[[-0.288 -0.531 -1.667 -1.405 -0.955 -1.157 -0.549 -1.573 -0.687 -1.491
  -1.645 -0.607]
 [-1.298  2.577 -0.614 -0.243  0.534 -0.418  0.238 -0.237 -0.337 -0.654
  -0.974 -0.509]
 [-1.175 -1.506 -1.206 -1.222 -1.273 -1.179 -1.469 -1.189 -1.182 -1.169
  -1.270 -1.219]
 [-1.036 -0.833 -1.129 -1.060 -1.013 -1.129 -1.266 -1.083 -0.999 -1.098
  -1.405 -1.053]
 [-1.008  0.587 -1.029 -0.823 -0.420 -0.807 -0.423 -0.799 -0.639 -0.944
  -1.295 -0.733]
 [-1.203 -1.004 -1.242 -1.238 -1.097 -0.800 -0.900 -0.858 -0.874 -0.864
  -1.371 -0.974]
 [-1.332  0.596 -0.966 -0.813 -0.411 -0.555 -0.251 -0.481 -0.697 -0.683
  -1.190 -0.779]
 [-1.503 -1.169 -0.928 -0.973 -1.098 -1.028 -1.579 -0.790 -1.217 -0.863
  -1.220 -1.294]
 [-0.052  0.042 -1.876 -1.536 -0.714 -0.663  0.099 -1.308 -0.045 -1.218
  -2.020 -0.122]
 [-1.514 -0.674 -0.956 -0.959 -0.826 -0.853 -1.216 -0.729 -1.066 -0.852
  -1.089 -1.150]
 [-1.552 -0.909 -1.030 -1.142 -1.056 -0.907 -0.779 -0.834 -1.122 -0.919
  -0.927 -1.129]
 [-1.122 -0.818 -1.146 -1.106 -1.016 -1.096 -1.051 -1.094 -1.017 -1.130
  -1.261 -1.043]] → -1.122

[[ 21.2   8.0  -0.3   5.5   1.9   1.6   7.9  -0.3   2.6   7.0  22.5   2.1
   28.3   3.4   4.1   2.7]
 [  0.4  20.3   1.3   4.6  20.6  -1.5  -0.7  -3.2  -2.0   6.6 -10.2  -5.2
    3.3  11.3  -1.2  -3.7]
 [ 17.3  25.6  -8.3   6.5  18.4 -10.1 -10.2 -10.4  -8.4  10.8  -7.5  -8.5
   16.6   7.4  -4.5  -6.5]
 [ 13.7  18.2   1.0   6.2   5.8  -4.1   1.2  -2.0   7.2   9.3  11.4  -2.9
   10.9 -10.6   7.3   6.9]
 [ -0.8  22.4  -3.6   6.9  29.2  -2.1  -1.1  -2.9 -13.2   2.1 -16.0  -1.9
    1.6  22.6   0.0  -7.4]
 [-12.0   6.4   6.9   7.0  22.0   7.3   4.0  10.8  -1.0   3.0 -12.6   7.3
   -8.6  28.7   4.8   0.2]
 [ -4.9  -7.8  18.9   5.0  -0.2  21.5  17.5  20.0  15.7   2.9   9.7  17.8
   -2.2   6.4  14.8  20.7]] → -4.9

[[  73.224   14.924  104.887   69.646  -88.492  -27.480  -44.984  111.154
   -72.248   -7.576   50.291]
 [   9.227 -155.397 -187.568   92.242 -138.618   72.728 -167.978  -53.159
   -53.482   76.024  -18.549]
 [  11.515 -174.890 -211.885  105.888 -154.891   85.241 -187.094  -63.176
   -54.168   87.691  -22.287]
 [  67.273   17.097  100.197   61.357  -77.740  -26.313  -38.394  104.068
   -66.237   -8.679   46.713]
 [ -50.956   71.466 -124.671  -78.767  291.291  131.588  115.719   16.394
    62.247  110.094   77.639]
 [ -44.174  115.038  -22.314  -97.958  275.221   69.601  152.497   35.223
    64.050   52.910   67.876]
 [  61.138   27.360  102.343   50.536  -55.779  -26.411  -21.228   99.899
   -55.543   -9.622   46.178]
 [  65.590   19.202  100.600   58.605  -73.697  -27.079  -35.510  104.293
   -65.826   -9.276   47.337]
 [  41.054   97.025  143.214   14.506   60.074   -9.360  116.932   22.585
    98.996  -12.246   12.114]
 [  12.806 -149.001 -173.413   90.420 -140.098   66.450 -167.056  -42.298
   -60.570   70.155  -15.137]
 [  62.265   24.708  101.126   51.605  -60.866  -26.208  -26.972  102.416
   -60.774   -9.931   46.744]] → 62.265

[[ 1.37  0.45  0.17 -0.05  0.17  1.09 -0.11]
 [ 1.69 -0.06 -0.95  1.27  1.11 -0.48 -0.78]
 [ 1.47  1.22 -0.38  2.55  2.47 -1.54 -1.13]
 [ 1.72  0.35  0.85 -0.82 -1.03  2.10  0.69]
 [ 1.84  0.04  0.54 -1.64 -1.06  2.39  0.67]
 [-0.12  2.55  0.59 -0.98 -0.97  1.57  0.33]
 [ 0.55  2.19  0.98 -0.20 -0.76  2.67  0.91]
 [ 1.58  0.78  1.49  0.09  0.87  1.13  1.46]
 [ 0.08  1.71  0.29  2.16  0.11  1.65  1.19]
 [-0.36  2.59  0.58  2.45  1.67  1.69  0.73]
 [ 1.69  0.10  1.25  1.16  1.39  0.68  1.66]
 [ 1.43  0.42  1.54  1.05  1.41  0.92  1.66]] → 1.43

[[ 0.070 -0.021  0.031  0.117  0.122 -0.130  0.021  0.132 -0.123 -0.122
   0.098  0.148]
 [-0.015 -0.104  0.099 -0.036 -0.106 -0.083  0.167  0.120 -0.155  0.097
   0.018  0.195]
 [ 0.023 -0.098  0.007  0.057  0.003  0.050  0.243  0.032 -0.099  0.098
  -0.137 -0.011]
 [-0.003  0.051  0.171 -0.016 -0.069 -0.051 -0.046 -0.073  0.155  0.191
   0.041  0.039]
 [ 0.035  0.026  0.147 -0.092 -0.090 -0.084 -0.056 -0.052 -0.015  0.183
  -0.004  0.022]
 [-0.067 -0.086 -0.178 -0.034  0.005 -0.071 -0.063  0.014  0.117  0.103
   0.091  0.066]
 [ 0.026 -0.060 -0.034  0.094  0.146 -0.040 -0.127  0.023  0.107 -0.119
   0.251  0.089]
 [ 0.019  0.168  0.091  0.005  0.026  0.071 -0.008 -0.069  0.038 -0.085
  -0.022 -0.098]
 [ 0.024  0.125 -0.110 -0.009  0.003 -0.101 -0.041  0.022  0.054  0.020
   0.185  0.183]] → 0.024

[[ -83.64  -59.24 -183.13    2.65  114.68  -41.22 -271.23   42.25 -125.92
    -0.67 -177.13  -17.03 -253.11 -133.34   91.42  105.29]
 [ -82.36  -62.06 -158.19  -14.38   85.07  -46.64 -228.29   13.36 -111.78
   -27.13 -146.62  -21.48 -215.62 -126.36   49.86   68.87]
 [ -46.91  -63.53   67.86 -100.45 -193.41  -35.46  130.21 -117.91    9.89
  -103.42   39.26  -69.06  104.98   21.38 -153.11 -178.65]
 [ -50.55 -118.88   90.60 -112.41 -260.34  -23.58  164.67 -153.76   -6.20
  -113.91   42.42  -60.03  126.05   36.21 -163.00 -222.11]
 [ 195.36  311.30  135.25  177.68  188.92   57.12  110.49  248.13  231.95
   180.00  121.16   45.07  210.33  117.91   41.05  194.70]
 [ -31.51  -92.79   55.60  -97.38 -197.35  -33.65  134.41 -154.05  -19.43
   -89.52   56.11  -47.64   92.45   26.70 -126.50 -187.15]
 [ -70.17  -62.26 -163.15   -1.49   97.94  -38.22 -232.79   17.29 -118.72
    -5.89 -144.07   -8.39 -223.44 -119.20   78.00   83.66]
 [ -45.11  -95.68   65.50 -102.63 -210.08  -36.72  128.26 -143.26   -6.66
  -115.85   40.56  -56.84  100.35   10.12 -163.67 -191.42]] → -45.11
---
[[5 4 4 8 6]
 [3 6 1 3 6]
 [5 4 4 4 4]] gives 8, 1

[5 5 8 1] gives 8, 1

[[  34 -629   13 -288 -128  -39]
 [-144  -99  214 -281 -518  -39]
 [ 375  713   90  172  141   26]] gives 713, -629

[3733 6295 1966 8192 2513 4907] gives 8192, 1966

[417  25 768 830] gives 830, 25

[2 9 3 5 7] gives 9, 2
---
228	82	164	192	133	67
244	95	166	202	134	74
169	54	151	155	127	65
result: 65

28	-7	-23	-1	-28	3	3
29	21	34	8	-21	4	4
3	3	3	3	4	3	4
result: 4

8	29	7	5	14	2	17
18	16	18	18	17	19	17
47	23	65	25	38	79	3
result: 3

77	23	45	40	44	49
44	14	38	17	38	55
81	23	44	40	43	48
result: 48

-33	-43	-28	-20	35	11
-26	-49	-22	-23	27	17
-32	-44	-27	-21	32	14
result: 14

161	29	-29	-140
-801	95	-605	-690
-603	-682	613	609
result: 609

86	-729	491	435	745	639
400	-326	244	133	-316	-430
335	403	-54	569	-411	-490
result: -490

19	-3	19	11	-1	9	-8
1	10	7	11	5	-8	-14
19	10	30	28	0	-3	-27
result: -27
---
[[ 17  -7  -7  25  12  23]
 [-45 -39 -42  45   4  33]] >> -45

[[ 29 -29 -21   4 -48 -12   2]
 [ 14 -10  -3 -13  -7  -9  14]
 [ 13 -17 -17   5  -4   6 -18]] >> 14

[[2 4 4 7 3 5]
 [3 3 4 3 4 4]] >> 3

[[6199 5651 4753 4199 9732]
 [7161 5252 8147 5342 2394]] >> 7161

[[58 78 55 69 66 36 49]
 [48 48 42 54 16 35 31]] >> 48

[[63 52 53 29]
 [67 57 58 26]
 [61 15 51 80]] >> 67

[[2 2 5 1]
 [6 3 4 8]
 [6 9 6 8]] >> 6
---
((14.7, -24.4, -4.7, 45.0, 39.8, -15.3), (-66.5, 12.6, -29.3, -35.2, 9.8, 10.4)) ⇒ 12.6
(-52.8, -32.6, 26.9, 7.0, -78.5, -27.1) ⇒ -32.6
(72.2, 22.0, -75.2, 7.3, -13.5, 12.6) ⇒ 22.0
((43.5, -11.7, 4.4, 63.1, 9.6, 26.7), (-10.0, 34.1, -24.8, -12.8, -16.0, 1.5)) ⇒ 34.1
(43.2, 11.4, -18.5, 59.0, -49.1, 18.3) ⇒ 11.4
(75.5, -4.8, 32.4, 36.6, 14.2, -26.4) ⇒ -4.8
(-65.3, 12.7, 32.5, 51.5, 28.5, 57.9) ⇒ 12.7
(-42.2, -6.6, 69.5, -32.6, 60.1, 66.0) ⇒ -6.6
(-53.9, -25.9, 13.5, 16.5, 21.9, -66.7) ⇒ -25.9
